Below is a small trained network, with its code and all its weights. Each question gives an input and a target symbol and asks what happens when units are switched off, that is, made to give their printed mean instead of their output.

import numpy as np


def w(rows, s, z=0):
    codes = np.array(rows[::2]) - 128.0
    scale = np.full(codes.shape[1], s)
    scale[-1] = z or s
    return codes * scale


def f(y):
    return np.maximum(y, 0)


def softmax(a):
    e = np.exp(a - a.max(-1, keepdims=True))
    return e / e.sum(-1, keepdims=True)


def log_softmax(a):
    a = a - a.max(-1, keepdims=True)
    return a - np.log(np.exp(a).sum(-1, keepdims=True))


def net(x, mask):
    ids = ['δζηλπστψω'.index(c) for c in x.split()]
    T = len(ids)
    res = E[ids] + P[:T]
    q, k, v = (res @ M[0].T for M in (Q, K, V))
    z = softmax(np.where(np.tri(T) > 0, q @ k.T / 2**0.5, -1e9)) @ v
    res = res + np.where(mask[0], z, O[0][:, -1]) @ O[0][:, :-1]
    y = f(res @ A[0][:, :-1].T + A[0][:, -1])
    res = res + np.where(mask[1:13], y, B[0][:, -1]) @ B[0][:, :-1]
    return log_softmax(res[-1] @ U[:, :-1].T + U[:, -1])


Q, K, V, O, A, B = {}, {}, {}, {}, {}, {}
E = w([
[85,167,130,200,158,103,166],'δ',
[123,47,114,108,205,129,27],'ζ',
[155,69,214,131,212,86,128],'η',
[153,161,132,101,47,123,129],'λ',
[16,158,173,123,122,63,87],'π',
[231,29,200,123,111,249,147],'σ',
[194,154,210,168,71,181,110],'τ',
[172,133,162,218,135,70,85],'ψ',
[189,146,98,99,152,58,132],'ω',
],0.017)
P = w([
[114,117,146,167,8,127,181],'0',
[108,145,98,159,216,150,161],'1',
[83,142,113,68,69,77,123],'2',
[126,156,99,98,248,151,137],'3',
[99,137,100,2,91,56,77],'4',
[152,161,87,174,248,118,136],'5',
[106,110,61,94,79,32,49],'6',
],0.012)
Q[0] = w([
[179,250,104,116,192,133,77],'head 1',
[141,214,34,147,191,242,130],'head 1',
],0.017)
K[0] = w([
[98,115,172,7,162,143,114],'head 1',
[32,44,162,110,142,176,168],'head 1',
],0.018)
V[0] = w([
[226,149,208,125,171,4,195],'head 1',
[111,164,180,183,119,133,16],'head 1',
],0.014)
O[0] = w([
[179,148,157,52,136,75,177,255],'head 1',
[118,178,244,137,109,126,61,149],'head 1',
],0.011,0.0097)
A[0] = w([
[181,97,112,108,61,182,132,112],'neuron 1',
[109,153,180,132,177,215,207,112],'neuron 2',
[149,96,154,137,207,108,158,104],'neuron 3',
[132,209,29,158,161,188,74,2],'neuron 4',
[73,156,139,118,69,94,165,51],'neuron 5',
[179,189,168,130,107,162,168,46],'neuron 6',
[201,249,146,161,113,228,108,153],'neuron 7',
[43,89,121,141,161,72,95,155],'neuron 8',
[80,177,131,118,218,129,137,152],'neuron 9',
[122,240,25,145,137,168,160,120],'neuron 10',
[82,133,51,146,28,115,137,111],'neuron 11',
[56,133,158,143,103,56,142,55],'neuron 12',
],0.011,0.0062)
B[0] = w([
[65,107,78,122,78,83,88,193],'neuron 1',
[215,98,166,127,163,159,113,199],'neuron 2',
[53,185,90,174,147,141,147,254],'neuron 3',
[133,167,22,12,228,141,86,157],'neuron 4',
[163,111,125,119,195,161,150,189],'neuron 5',
[164,144,157,177,192,94,124,217],'neuron 6',
[85,140,58,86,81,120,128,240],'neuron 7',
[71,148,208,178,120,165,197,207],'neuron 8',
[140,154,158,120,47,106,142,224],'neuron 9',
[134,1,149,165,100,173,92,173],'neuron 10',
[54,180,157,211,184,69,57,152],'neuron 11',
[146,93,40,58,123,159,56,205],'neuron 12',
],0.014,0.0079)
U = w([
[185,70,60,234,228,160,91,248],'δ',
[158,75,170,224,106,146,153,158],'ζ',
[164,140,157,200,175,124,185,91],'η',
[104,129,87,226,123,78,132,6],'λ',
[59,153,78,131,163,178,127,33],'π',
[74,13,125,143,88,90,138,174],'σ',
[106,161,114,132,2,147,163,204],'τ',
[223,142,146,146,126,152,86,127],'ψ',
[144,52,86,130,115,61,195,103],'ω',
],0.0071,0.0026)

Each question gives the input, a string of symbols that net reads in full, and the target symbol t.
The units are the heads (2 rows each of Q, K, V and O) and the neurons (one row each of A and B). Each row of codes is followed by its name. A weight is (code - 128) times the scale printed after its matrix; where a second scale follows, it is the last column's (O, A, B and U).
mask holds one flag per unit, heads first, then neurons. A switched-off unit (its flag False) gives its mean, the last column of its rows in O or B, instead of its output. The means were averaged over made-up inputs and are rounded, as every weight is.
A unit's drop is (log p(t) with every unit on - log p(t) with that unit switched off) / (log p(t) with every unit on - log p(t) with every unit switched off).
The circuit of an input: a set's keep is (log p(t) with only the set's units on - log p(t) with every unit switched off) / (log p(t) with every unit on - log p(t) with every unit switched off). Starting from the 12 units with the biggest drops (on a tie, the unit counted first), units are removed one at a time, each time the one whose removal leaves the highest keep (on an exact tie, the one counted first), for as long as the keep stays at least 0.8.
units of the circuit, in order: the units of the circuit, biggest drop first
unit that matters most: the unit with the biggest drop
top k neurons: the k neurons with the biggest drops, biggest first
drop when u is switched off: that unit's drop, to one decimal
input τ π ω τ ψ, target ω: top 2 neurons	neuron 2; neuron 8
input δ ω ζ ω λ δ, target π: top 3 neurons	neuron 4; neuron 7; neuron 8
input ζ ω ω π δ ω, target τ: units of the circuit, in order	head 1; neuron 9; neuron 7; neuron 6
input τ π ω ω ζ τ, target π: top 2 neurons	neuron 7; neuron 4
input δ λ ψ σ λ, target ψ: units of the circuit, in order	neuron 3; neuron 7
input δ σ δ η λ λ, target η: units of the circuit, in order	head 1; neuron 6; neuron 12
input σ π ψ δ λ ψ π, target ψ: top 2 neurons	neuron 12; neuron 5
input ζ ζ λ, target λ: unit that matters most	neuron 11
input ψ δ ζ, target ψ: top 3 neurons	neuron 7; neuron 1; neuron 3
input ζ η η ψ π, target ψ: top 2 neurons	neuron 5; neuron 12
input ζ δ π, target π: units of the circuit, in order	neuron 12; neuron 5
input δ ψ σ, target ψ: top 4 neurons	neuron 6; neuron 2; neuron 8; neuron 3
input ω σ ζ π π ζ π, target ω: top 2 neurons	neuron 3; neuron 5
input ω η σ, target ω: top neuron	neuron 1
input τ δ τ λ, target σ: units of the circuit, in order	head 1; neuron 10; neuron 3
input τ ζ ψ ζ ψ λ, target π: units of the circuit, in order	head 1; neuron 4
input ω ω σ ω, target δ: top 4 neurons	neuron 10; neuron 4; neuron 7; neuron 1
input σ δ η λ, target η: top 2 neurons	neuron 6; neuron 12
input ψ δ δ σ π τ, target τ: top 2 neurons	neuron 7; neuron 5
input σ π σ ω δ δ, target δ: top neuron	neuron 4
input τ δ ψ ψ λ, target ψ: drop when neuron 8 is switched off	0.1
input ψ ω δ η, target η: drop when neuron 6 is switched off	0.0
input δ δ λ δ, target ζ: drop when neuron 9 is switched off	0.3
input ω δ τ η ψ π δ, target ψ: drop when neuron 12 is switched off	0.3
